Below is a small trained network, with its code and all its weights. Each question gives an input and a class and asks what happens when units are switched off, that is, made to give their printed mean instead of their output.

import numpy as np


def w(rows, s, z=0):
    codes = np.array(rows[::2]) - 128.0
    scale = np.full(codes.shape[1], s)
    scale[-1] = z or s
    return codes * scale


def f(y):
    return np.maximum(y, 0)


def log_softmax(a):
    a = a - a.max(-1, keepdims=True)
    return a - np.log(np.exp(a).sum(-1, keepdims=True))


def net(x, mask):
    res = np.array(x, float).reshape(1, 5) / 4 @ E
    y = f(res @ A[0][:, :-1].T + A[0][:, -1])
    res = res + np.where(mask, y, B[0][:, -1]) @ B[0][:, :-1]
    return log_softmax(res[-1] @ U[:, :-1].T + U[:, -1])


A, B = {}, {}
E = w([
[106,147,73,227,177,110,2],'x0',
[72,104,145,52,112,191,103],'x1',
[129,2,109,65,140,7,167],'x2',
[175,166,238,197,191,75,144],'x3',
[201,104,215,75,156,198,69],'x4',
],0.0093)
A[0] = w([
[217,156,236,122,199,96,245,147],'n1',
[20,104,154,199,184,142,94,23],'n2',
[105,35,73,46,2,143,159,150],'n3',
[88,78,83,162,102,150,14,56],'n4',
[94,41,175,123,113,43,160,2],'n5',
[77,125,2,132,182,71,111,216],'n6',
[108,86,103,175,102,163,20,74],'n7',
],0.008,0.0046)
B[0] = w([
[135,36,69,92,88,72,56,246],'n1',
[98,85,103,135,107,185,141,161],'n2',
[124,93,165,109,159,203,120,232],'n3',
[127,81,142,79,139,153,89,183],'n4',
[110,102,104,135,129,74,71,172],'n5',
[11,100,64,59,79,90,193,220],'n6',
[84,107,76,116,174,138,57,183],'n7',
],0.011,0.012)
U = w([
[81,132,131,191,111,193,123,49],'0',
[209,71,149,136,185,72,81,59],'1',
[91,84,103,66,126,169,186,253],'2',
[86,122,93,251,79,47,224,11],'3',
],0.012,0.005)

Each question gives the input, the list of numbers given to net, and the class t.
The units are the neurons (one row each of A and B). Each row of codes is followed by its name. A weight is (code - 128) times the scale printed after its matrix; where a second scale follows, it is the last column's (A, B and U).
mask holds one flag per neuron, in row order. A switched-off neuron (its flag False) gives its mean, the last column of its row in B, instead of its output. The means were averaged over made-up inputs and are rounded, as every weight is.
A unit's drop is (log p(t) with every unit on - log p(t) with that unit switched off) / (log p(t) with every unit on - log p(t) with every unit switched off).
The circuit of an input: a set's keep is (log p(t) with only the set's units on - log p(t) with every unit switched off) / (log p(t) with every unit on - log p(t) with every unit switched off). Starting from all 7 units, units are removed one at a time, each time the one whose removal leaves the highest keep (on an exact tie, the one counted first), for as long as the keep stays at least 0.8.
circuit, biggest first: the units of the circuit, biggest drop first
k most important neurons: the k neurons with the biggest drops, biggest first
drop of u: that unit's drop, to one decimal
input [6,4,-1,-1,7], class 1: 4 most important neurons	(n6; n4; n3; n7)
input [5,3,6,2,-6], class 3: 3 most important neurons	(n3; n5; n1)
input [8,-6,5,-4,3], class 2: circuit, biggest first	(n6)
input [-6,-3,6,0,1], class 1: circuit, biggest first	(n6; n5)
input [8,8,2,7,3], class 0: 3 most important neurons	(n1; n2; n5)
input [-2,-8,-1,-1,1], class 3: 4 most important neurons	(n3; n4; n7; n5)
input [6,-4,-4,-3,-7], class 2: circuit, biggest first	(n6; n4)
input [-3,-1,-4,1,-2], class 3: circuit, biggest first	(n3; n4)
input [-2,3,3,-1,5], class 1: 2 most important neurons	(n6; n2)
input [-1,-6,-2,7,-3], class 1: 2 most important neurons	(n1; n6)
input [-6,6,-2,8,1], class 1: circuit, biggest first	(n6; n1)
input [0,0,-5,-4,2], class 0: circuit, biggest first	(n6; n1)
input [8,-5,-7,-1,-6], class 2: circuit, biggest first	(n6; n4)
input [8,4,-7,0,-2], class 2: circuit, biggest first	(n4)
input [1,-5,-6,-5,0], class 0: 2 most important neurons	(n1; n6)
input [-1,7,-6,3,4], class 0: 3 most important neurons	(n6; n1; n4)
input [-4,-2,-3,1,-8], class 3: drop of n4	0.1
input [-3,-4,-1,-1,-6], class 3: drop of n4	0.3
input [2,2,-5,2,-1], class 0: drop of n1	0.2
input [-2,0,0,5,-7], class 3: circuit, biggest first	(n3)
input [-8,3,7,6,7], class 1: drop of n3	0.0
